Below is a small trained network, with its code and all its weights. Each question gives an input and a target symbol and asks what happens when units are switched off, that is, made to give their printed mean instead of their output.

import numpy as np


def w(rows, s, z=0):
    codes = np.array(rows[::2]) - 128.0
    scale = np.full(codes.shape[1], s)
    scale[-1] = z or s
    return codes * scale


def softmax(a):
    e = np.exp(a - a.max(-1, keepdims=True))
    return e / e.sum(-1, keepdims=True)


def log_softmax(a):
    a = a - a.max(-1, keepdims=True)
    return a - np.log(np.exp(a).sum(-1, keepdims=True))


def net(x, mask):
    ids = ['βζλπστφ'.index(c) for c in x.split()]
    T = len(ids)
    res = E[ids] + P[:T]
    u = 0
    for l in range(3):
        r = res
        for j in range(3):
            rows = slice(3 * j, 3 * j + 3)
            q, k, v = (r @ M[l][rows].T for M in (Q, K, V))
            z = softmax(np.where(np.tri(T) > 0, q @ k.T / 3**0.5, -1e9)) @ v
            o = O[l][rows]
            res = res + np.where(mask[u + j], z, o[:, -1]) @ o[:, :-1]
        u += 3
    return log_softmax(res[-1] @ U[:, :-1].T + U[:, -1])


Q, K, V, O = {}, {}, {}, {}
E = w([
[10,145,217,80,103],'β',
[116,30,113,142,62],'ζ',
[47,71,202,62,100],'λ',
[91,63,140,164,89],'π',
[71,59,201,194,131],'σ',
[57,160,37,76,64],'τ',
[218,181,206,170,102],'φ',
],0.014)
P = w([
[71,126,148,195,8],'0',
[63,148,153,172,44],'1',
[83,139,159,150,61],'2',
[101,141,168,131,89],'3',
[129,138,170,115,107],'4',
[156,132,177,97,126],'5',
[190,125,175,84,143],'6',
[217,120,183,77,156],'7',
[254,119,169,80,172],'8',
],0.008)
Q[0] = w([
[139,70,173,172,147],'L0H1',
[134,134,59,94,181],'L0H1',
[180,149,148,121,114],'L0H1',
[160,159,130,95,161],'L0H2',
[129,147,115,147,110],'L0H2',
[156,151,47,128,144],'L0H2',
[82,157,1,93,120],'L0H3',
[84,32,105,181,114],'L0H3',
[181,145,112,112,119],'L0H3',
],0.0098)
K[0] = w([
[132,125,161,153,118],'L0H1',
[98,121,136,125,152],'L0H1',
[137,116,135,96,156],'L0H1',
[83,100,126,94,137],'L0H2',
[123,135,95,129,116],'L0H2',
[77,126,103,167,44],'L0H2',
[107,164,5,146,40],'L0H3',
[73,56,122,188,154],'L0H3',
[132,130,123,40,116],'L0H3',
],0.012)
V[0] = w([
[83,64,149,53,88],'L0H1',
[183,140,107,89,254],'L0H1',
[203,111,107,100,186],'L0H1',
[79,109,183,131,43],'L0H2',
[221,136,120,96,99],'L0H2',
[211,226,180,218,149],'L0H2',
[108,142,174,46,179],'L0H3',
[207,244,151,147,100],'L0H3',
[132,142,209,232,191],'L0H3',
],0.0075)
O[0] = w([
[176,114,204,115,98,153],'L0H1',
[170,138,54,114,226,12],'L0H1',
[118,119,96,117,188,55],'L0H1',
[160,161,163,142,71,229],'L0H2',
[108,102,115,113,101,119],'L0H2',
[72,133,80,157,93,169],'L0H2',
[132,136,194,102,160,122],'L0H3',
[177,159,112,198,100,166],'L0H3',
[88,123,160,254,142,176],'L0H3',
],0.0082,0.011)
Q[1] = w([
[84,86,71,108,107],'L1H1',
[119,144,91,123,255],'L1H1',
[135,153,124,166,126],'L1H1',
[179,145,94,123,100],'L1H2',
[187,69,91,169,98],'L1H2',
[145,138,96,103,92],'L1H2',
[101,96,214,193,115],'L1H3',
[117,188,97,83,126],'L1H3',
[161,186,100,144,132],'L1H3',
],0.0099)
K[1] = w([
[145,163,169,162,45],'L1H1',
[38,147,145,131,10],'L1H1',
[153,116,133,142,137],'L1H1',
[168,142,139,186,96],'L1H2',
[191,141,94,180,117],'L1H2',
[167,148,135,142,167],'L1H2',
[190,125,58,134,222],'L1H3',
[92,104,129,168,2],'L1H3',
[135,154,171,165,57],'L1H3',
],0.0077)
V[1] = w([
[207,28,122,182,161],'L1H1',
[2,77,127,114,112],'L1H1',
[145,159,181,201,184],'L1H1',
[104,60,131,52,128],'L1H2',
[79,158,204,40,176],'L1H2',
[251,207,128,178,111],'L1H2',
[145,243,186,183,154],'L1H3',
[69,65,197,202,171],'L1H3',
[199,118,118,142,109],'L1H3',
],0.0054)
O[1] = w([
[61,46,100,153,67,100],'L1H1',
[255,103,207,163,100,87],'L1H1',
[65,137,173,89,214,204],'L1H1',
[131,109,69,130,90,48],'L1H2',
[124,113,75,154,81,88],'L1H2',
[148,137,132,139,207,200],'L1H2',
[116,158,154,149,177,254],'L1H3',
[81,92,217,89,154,193],'L1H3',
[102,132,114,141,45,165],'L1H3',
],0.0068,0.0097)
Q[2] = w([
[170,158,136,188,167],'L2H1',
[88,145,122,190,171],'L2H1',
[103,220,163,135,172],'L2H1',
[202,147,171,157,125],'L2H2',
[83,79,154,78,71],'L2H2',
[212,137,170,147,121],'L2H2',
[233,130,181,80,94],'L2H3',
[121,22,24,66,82],'L2H3',
[146,2,149,106,81],'L2H3',
],0.0091)
K[2] = w([
[52,154,121,112,130],'L2H1',
[111,114,84,91,191],'L2H1',
[102,174,105,146,153],'L2H1',
[64,24,96,87,130],'L2H2',
[139,120,143,191,154],'L2H2',
[57,7,132,87,135],'L2H2',
[107,89,74,3,91],'L2H3',
[161,122,185,130,86],'L2H3',
[158,121,149,113,118],'L2H3',
],0.013)
V[2] = w([
[244,109,137,31,200],'L2H1',
[249,129,166,184,151],'L2H1',
[136,111,179,202,41],'L2H1',
[68,2,137,148,208],'L2H2',
[37,41,69,43,44],'L2H2',
[74,149,126,154,54],'L2H2',
[192,11,124,133,175],'L2H3',
[241,226,194,105,195],'L2H3',
[52,44,211,199,108],'L2H3',
],0.0063)
O[2] = w([
[150,147,199,125,98,29],'L2H1',
[234,40,152,228,254,156],'L2H1',
[106,112,77,189,184,250],'L2H1',
[134,72,166,229,184,93],'L2H2',
[177,39,116,126,86,89],'L2H2',
[167,117,66,118,72,198],'L2H2',
[124,54,150,203,105,49],'L2H3',
[192,250,92,164,209,165],'L2H3',
[136,66,103,49,87,231],'L2H3',
],0.0067,0.022)
U = w([
[147,204,246,116,99,2],'β',
[131,106,76,168,100,122],'ζ',
[199,97,162,55,164,160],'λ',
[123,90,95,153,141,149],'π',
[75,75,253,213,174,84],'σ',
[242,192,10,250,122,191],'τ',
[12,149,39,55,162,143],'φ',
],0.0041,0.0052)

Each question gives the input, a string of symbols that net reads in full, and the target symbol t.
The units are the heads (3 rows each of Q, K, V and O). Each row of codes is followed by its name. A weight is (code - 128) times the scale printed after its matrix; where a second scale follows, it is the last column's (O and U).
mask holds one flag per head, layer by layer. A switched-off head (its flag False) gives its mean, the last column of its rows in O, instead of its output. The means were averaged over made-up inputs and are rounded, as every weight is.
A unit's drop is (log p(t) with every unit on - log p(t) with that unit switched off) / (log p(t) with every unit on - log p(t) with every unit switched off).
The circuit of an input: a set's keep is (log p(t) with only the set's units on - log p(t) with every unit switched off) / (log p(t) with every unit on - log p(t) with every unit switched off). Starting from all 9 units, units are removed one at a time, each time the one whose removal leaves the highest keep (on an exact tie, the one counted first), for as long as the keep stays at least 0.8.
units of the circuit, in order: the units of the circuit, biggest drop first
most important unit: the unit with the biggest drop
which heads matter: for each layer, one digit per head in row order, 1 if its drop is at least 0.15 and else 0, layers parted by /
drop when u is switched off: that unit's drop, to one decimal
input β ζ λ, target λ: most important unit => L1H1
input λ ζ β β λ β, target λ: which heads matter => 001 / 100 / 010
input β β β λ β, target λ: units of the circuit, in order => [L1H1 L0H3]
input β φ σ λ π, target σ: units of the circuit, in order => [L1H1 L2H2 L0H3]
input ζ τ β, target τ: which heads matter => 001 / 101 / 000
input ζ φ ζ τ π, target τ: units of the circuit, in order => [L1H1 L0H2 L0H3 L1H3]
input β φ φ ζ β σ β φ, target σ: which heads matter => 001 / 110 / 011
input β σ ζ τ σ, target τ: which heads matter => 001 / 101 / 001
input φ φ λ φ β φ ζ σ β, target σ: which heads matter => 001 / 100 / 011
input φ τ β β φ, target β: units of the circuit, in order => [L0H3 L2H1]
input λ φ φ β φ π τ β, target τ: units of the circuit, in order => [L0H3 L1H1 L1H3 L0H2]
input ζ ζ τ ζ, target τ: units of the circuit, in order => [L1H1 L0H3 L1H3]
input φ τ τ λ τ β λ φ, target β: which heads matter => 001 / 010 / 101
input σ β σ, target σ: units of the circuit, in order => [L1H3 L2H2]
input φ φ λ φ φ β σ ζ ζ, target σ: units of the circuit, in order => [L2H2 L0H3 L2H3]
input φ τ τ φ β φ, target φ: most important unit => L0H1
input ζ φ λ φ φ β π, target φ: units of the circuit, in order => [L2H2 L0H3 L0H2 L1H1]
input ζ β σ β ζ τ λ, target τ: units of the circuit, in order => [L1H1 L1H3 L0H3 L2H3]
input τ ζ π, target τ: units of the circuit, in order => [L1H1 L0H3 L2H3]
input φ φ π σ ζ λ, target σ: which heads matter => 011 / 101 / 011
input σ σ β, target σ: which heads matter => 001 / 101 / 010
input φ φ φ φ φ β σ, target φ: most important unit => L0H1
input φ β ζ φ, target φ: units of the circuit, in order => [L2H1 L2H3]
input β ζ φ π π λ σ ζ, target σ: which heads matter => 000 / 101 / 011
input φ φ ζ ζ φ ζ ζ, target φ: units of the circuit, in order => [L0H3 L2H2 L1H1]
input λ ζ φ β φ π, target φ: which heads matter => 100 / 100 / 010
input φ φ φ φ ζ φ, target σ: which heads matter => 001 / 010 / 011
input β φ ζ β σ, target σ: most important unit => L1H1
input φ φ τ ζ φ σ ζ τ, target τ: drop when L2H2 is switched off => 0.2
input φ φ φ φ φ τ φ σ, target φ: drop when L2H2 is switched off => 0.1
